Below are the code and all the weights of a small trained network. Each question names an input and a target symbol and asks about switching units off, where a switched-off unit gives its printed mean instead of its output.

import numpy as np


def w(rows, s, z=0):
    codes = np.array(rows[::2]) - 128.0
    scale = np.full(codes.shape[1], s)
    scale[-1] = z or s
    return codes * scale


def norm(h):
    return h / np.sqrt((h * h).mean(-1, keepdims=True) + 1e-5)


def f(y):
    return y / 2 * (1 + np.tanh(0.7978845608 * (y + 0.044715 * y**3)))


def softmax(a):
    e = np.exp(a - a.max(-1, keepdims=True))
    return e / e.sum(-1, keepdims=True)


def log_softmax(a):
    a = a - a.max(-1, keepdims=True)
    return a - np.log(np.exp(a).sum(-1, keepdims=True))


def net(x, mask):
    ids = ['ΘΨαγδεζημσω'.index(c) for c in x.split()]
    T = len(ids)
    res = E[ids] + P[:T]
    r = norm(res)
    for j in range(2):
        rows = slice(2 * j, 2 * j + 2)
        q, k, v = (r @ M[0][rows].T for M in (Q, K, V))
        z = softmax(np.where(np.tri(T) > 0, q @ k.T / 2**0.5, -1e9)) @ v
        o = O[0][rows]
        res = res + np.where(mask[j], z, o[:, -1]) @ o[:, :-1]
    y = f(norm(res) @ A[0][:, :-1].T + A[0][:, -1])
    res = res + np.where(mask[2:6], y, B[0][:, -1]) @ B[0][:, :-1]
    return log_softmax(norm(res)[-1] @ U[:, :-1].T + U[:, -1])


Q, K, V, O, A, B = {}, {}, {}, {}, {}, {}
E = w([
[142,120,155,152,141,126,121],'Θ',
[114,137,144,111,108,132,93],'Ψ',
[133,133,163,135,129,146,108],'α',
[129,148,149,159,115,154,127],'γ',
[161,123,117,120,98,149,115],'δ',
[130,145,152,146,154,127,156],'ε',
[160,134,133,123,131,159,149],'ζ',
[110,135,163,133,159,113,118],'η',
[145,235,1,157,136,137,120],'μ',
[142,126,133,92,142,124,124],'σ',
[127,150,152,111,131,154,132],'ω',
],0.034)
P = w([
[123,83,112,97,103,71,181],'0',
[113,148,99,133,155,139,76],'1',
[151,212,90,104,122,99,129],'2',
[162,146,128,86,131,113,115],'3',
[79,55,96,62,102,84,214],'4',
[7,45,8,122,218,195,191],'5',
],0.011)
Q[0] = w([
[46,65,87,98,93,135,205],'head 0',
[58,137,38,132,183,180,128],'head 0',
[72,116,41,119,178,188,125],'head 1',
[212,215,118,150,217,143,3],'head 1',
],0.012)
K[0] = w([
[115,162,83,143,163,145,81],'head 0',
[149,217,94,124,125,102,132],'head 0',
[173,255,107,110,120,81,124],'head 1',
[173,111,233,87,63,72,187],'head 1',
],0.015)
V[0] = w([
[111,196,110,46,130,178,223],'head 0',
[8,179,179,197,95,151,132],'head 0',
[59,160,154,84,185,42,102],'head 1',
[85,148,110,101,37,145,92],'head 1',
],0.013)
O[0] = w([
[170,164,178,123,67,68,150,254],'head 0',
[187,165,157,195,186,122,143,5],'head 0',
[123,216,150,61,229,111,111,78],'head 1',
[233,102,77,104,163,100,3,120],'head 1',
],0.015,0.0089)
A[0] = w([
[142,132,97,122,201,187,105,151],'neuron 0',
[142,119,214,51,99,184,159,198],'neuron 1',
[18,220,147,110,120,118,231,4],'neuron 2',
[125,90,199,133,52,111,2,78],'neuron 3',
],0.0096,0.0038)
B[0] = w([
[34,109,227,155,23,188,74,177],'neuron 0',
[58,92,198,150,86,71,93,254],'neuron 1',
[184,71,14,182,150,77,53,227],'neuron 2',
[170,114,145,151,252,171,99,197],'neuron 3',
],0.014,0.0063)
U = w([
[15,69,61,172,196,159,182,157],'Θ',
[152,167,143,99,150,161,43,139],'Ψ',
[47,143,232,165,131,224,115,128],'α',
[190,132,140,241,128,138,159,143],'γ',
[165,37,35,100,79,188,88,4],'δ',
[75,154,110,232,153,17,193,113],'ε',
[93,101,161,159,2,124,231,109],'ζ',
[44,210,151,124,208,125,199,252],'η',
[137,249,19,131,66,155,167,218],'μ',
[44,148,88,10,113,47,119,84],'σ',
[160,230,230,128,95,74,166,104],'ω',
],0.0089,0.0045)

Each question gives the input, a string of symbols that net reads in full, and the target symbol t.
The units are the heads (2 rows each of Q, K, V and O) and the neurons (one row each of A and B). Each row of codes is followed by its name. A weight is (code - 128) times the scale printed after its matrix; where a second scale follows, it is the last column's (O, A, B and U).
mask holds one flag per unit, heads first, then neurons. A switched-off unit (its flag False) gives its mean, the last column of its rows in O or B, instead of its output. The means were averaged over made-up inputs and are rounded, as every weight is.
A unit's drop is (log p(t) with every unit on - log p(t) with that unit switched off) / (log p(t) with every unit on - log p(t) with every unit switched off).
The circuit of an input: a set's keep is (log p(t) with only the set's units on - log p(t) with every unit switched off) / (log p(t) with every unit on - log p(t) with every unit switched off). Starting from all 6 units, units are removed one at a time, each time the one whose removal leaves the highest keep (on an exact tie, the one counted first), for as long as the keep stays at least 0.8.
circuit, biggest first: the units of the circuit, biggest drop first
k most important neurons: the k neurons with the biggest drops, biggest first
drop of u: that unit's drop, to one decimal
input ε δ η, target ε: most important neuron	(neuron 2)
input ε σ ζ δ α, target σ: circuit, biggest first	(head 1; head 0)
input ζ α ε α η, target α: circuit, biggest first	(head 0; neuron 0; head 1)
input σ Θ γ, target σ: circuit, biggest first	(head 0; head 1)
input σ α γ γ Ψ, target α: circuit, biggest first	(head 0; neuron 0)
input ζ σ ω ζ Θ, target σ: circuit, biggest first	(head 1; head 0)
input ω δ ζ μ δ, target δ: 2 most important neurons	(neuron 3; neuron 0)
input σ ζ σ η, target σ: circuit, biggest first	(head 0; head 1)
input Ψ ω γ Θ, target Ψ: drop of neuron 3	0.0
input σ δ Ψ, target σ: drop of head 1	0.3
input Ψ ζ σ, target Ψ: drop of head 0	0.1
input σ ω ζ, target σ: drop of neuron 2	0.1
